Below are the code and all the weights of a small trained network. Each question names an input and a class and asks about switching units off, where a switched-off unit gives its printed mean instead of its output.

import numpy as np


def w(rows, s, z=0):
    codes = np.array(rows[::2]) - 128.0
    scale = np.full(codes.shape[1], s)
    scale[-1] = z or s
    return codes * scale


def norm(h):
    return h / np.sqrt((h * h).mean(-1, keepdims=True) + 1e-5)


def f(y):
    return np.maximum(y, 0)


def log_softmax(a):
    a = a - a.max(-1, keepdims=True)
    return a - np.log(np.exp(a).sum(-1, keepdims=True))


def net(x, mask):
    res = np.array(x, float).reshape(1, 7) / 4 @ E
    u = 0
    for l in range(2):
        y = f(norm(res) @ A[l][:, :-1].T + A[l][:, -1])
        res = res + np.where(mask[u : u + 13], y, B[l][:, -1]) @ B[l][:, :-1]
        u += 13
    return log_softmax(norm(res)[-1] @ U[:, :-1].T + U[:, -1])


A, B = {}, {}
E = w([
[190,171,195],'x0',
[254,69,140],'x1',
[114,205,176],'x2',
[211,184,112],'x3',
[131,181,139],'x4',
[89,206,62],'x5',
[146,143,85],'x6',
],0.0054)
A[0] = w([
[168,128,110,216],'L0N1',
[93,199,100,187],'L0N2',
[86,166,82,150],'L0N3',
[89,188,46,71],'L0N4',
[181,189,149,113],'L0N5',
[75,166,146,251],'L0N6',
[89,94,109,44],'L0N7',
[159,154,128,104],'L0N8',
[168,226,225,154],'L0N9',
[165,151,120,46],'L0N10',
[202,248,114,162],'L0N11',
[65,171,247,142],'L0N12',
[145,161,121,67],'L0N13',
],0.014,0.0026)
B[0] = w([
[150,127,165,180],'L0N1',
[86,83,87,219],'L0N2',
[90,104,87,206],'L0N3',
[63,45,110,217],'L0N4',
[191,98,146,195],'L0N5',
[70,88,130,222],'L0N6',
[102,99,176,167],'L0N7',
[160,116,115,157],'L0N8',
[211,27,206,254],'L0N9',
[172,136,110,150],'L0N10',
[209,12,107,242],'L0N11',
[118,71,251,242],'L0N12',
[156,114,112,147],'L0N13',
],0.027,0.0069)
A[1] = w([
[201,21,150,207],'L1N1',
[130,144,137,31],'L1N2',
[137,188,146,127],'L1N3',
[170,72,145,255],'L1N4',
[133,151,124,92],'L1N5',
[99,162,253,30],'L1N6',
[170,65,143,158],'L1N7',
[96,168,218,134],'L1N8',
[6,219,115,166],'L1N9',
[83,163,195,131],'L1N10',
[66,168,133,41],'L1N11',
[65,148,11,170],'L1N12',
[74,141,131,74],'L1N13',
],0.011,0.0013)
B[1] = w([
[122,235,78,247],'L1N1',
[157,135,131,128],'L1N2',
[157,132,134,128],'L1N3',
[123,177,101,200],'L1N4',
[147,124,125,128],'L1N5',
[102,157,244,150],'L1N6',
[126,182,102,197],'L1N7',
[114,181,198,141],'L1N8',
[118,135,30,138],'L1N9',
[101,173,163,138],'L1N10',
[135,131,83,132],'L1N11',
[4,160,106,147],'L1N12',
[111,131,84,138],'L1N13',
],0.022,0.014)
U = w([
[125,229,87,174],'0',
[128,147,215,29],'1',
[70,166,178,90],'2',
[52,131,206,10],'3',
[230,116,112,181],'4',
[151,39,130,159],'5',
[1,71,83,177],'6',
],0.017,0.0013)

Each question gives the input, the list of numbers given to net, and the class t.
The units are the neurons (one row each of A and B). Each row of codes is followed by its name. A weight is (code - 128) times the scale printed after its matrix; where a second scale follows, it is the last column's (A, B and U).
mask holds one flag per neuron, layer by layer. A switched-off neuron (its flag False) gives its mean, the last column of its row in B, instead of its output. The means were averaged over made-up inputs and are rounded, as every weight is.
A unit's drop is (log p(t) with every unit on - log p(t) with that unit switched off) / (log p(t) with every unit on - log p(t) with every unit switched off).
The circuit of an input: a set's keep is (log p(t) with only the set's units on - log p(t) with every unit switched off) / (log p(t) with every unit on - log p(t) with every unit switched off). Starting from the 12 units with the biggest drops (on a tie, the unit counted first), units are removed one at a time, each time the one whose removal leaves the highest keep (on an exact tie, the one counted first), for as long as the keep stays at least 0.8.
circuit, biggest first: the units of the circuit, biggest drop first
top k neurons: the k neurons with the biggest drops, biggest first
top k neurons in layer l: the k neurons of layer l with the biggest drops, biggest first
drop when u is switched off: that unit's drop, to one decimal
input [2,-3,-8,-4,-5,-5,-7], class 3: circuit, biggest first : [L0N11]
input [-6,-2,-5,-7,-5,-5,-3], class 3: circuit, biggest first : [L0N11 L0N4]
input [-3,-1,-4,7,0,4,0], class 6: top 2 neurons in layer 0 : [L0N9 L0N4]
input [3,0,-2,-8,-7,-6,-2], class 1: top 2 neurons in layer 1 : [L1N6 L1N12]
input [7,-7,3,0,1,4,-8], class 5: top 3 neurons in layer 0 : [L0N9 L0N11 L0N2]
input [-6,-6,-5,7,-8,-7,-4], class 2: top 4 neurons in layer 0 : [L0N11 L0N7 L0N4 L0N2]
input [1,1,-3,0,-6,4,3], class 0: top 2 neurons : [L0N6 L0N2]
input [-3,4,5,-7,-2,-1,6], class 2: top 2 neurons : [L0N11 L0N7]
input [-5,-6,-5,8,4,-7,-5], class 3: top 3 neurons : [L0N11 L0N7 L0N2]
input [-1,2,6,-7,-5,6,-8], class 1: top 2 neurons in layer 0 : [L0N12 L0N4]
input [-4,5,8,-7,0,-2,8], class 2: top 2 neurons : [L0N11 L0N9]
input [1,-2,7,-7,6,1,-5], class 1: top 2 neurons : [L0N12 L0N9]
input [-2,5,2,-7,-4,-8,-2], class 0: top 2 neurons : [L0N12 L0N6]
input [-1,1,-2,0,4,5,-1], class 6: circuit, biggest first : [L0N9]
input [2,-3,-7,-3,2,-6,5], class 0: drop when L0N12 is switched off : 0.3
input [0,7,5,-7,0,6,-1], class 1: drop when L0N12 is switched off : 0.2
input [4,-7,-7,-7,2,-2,-2], class 3: drop when L0N12 is switched off : 0.1
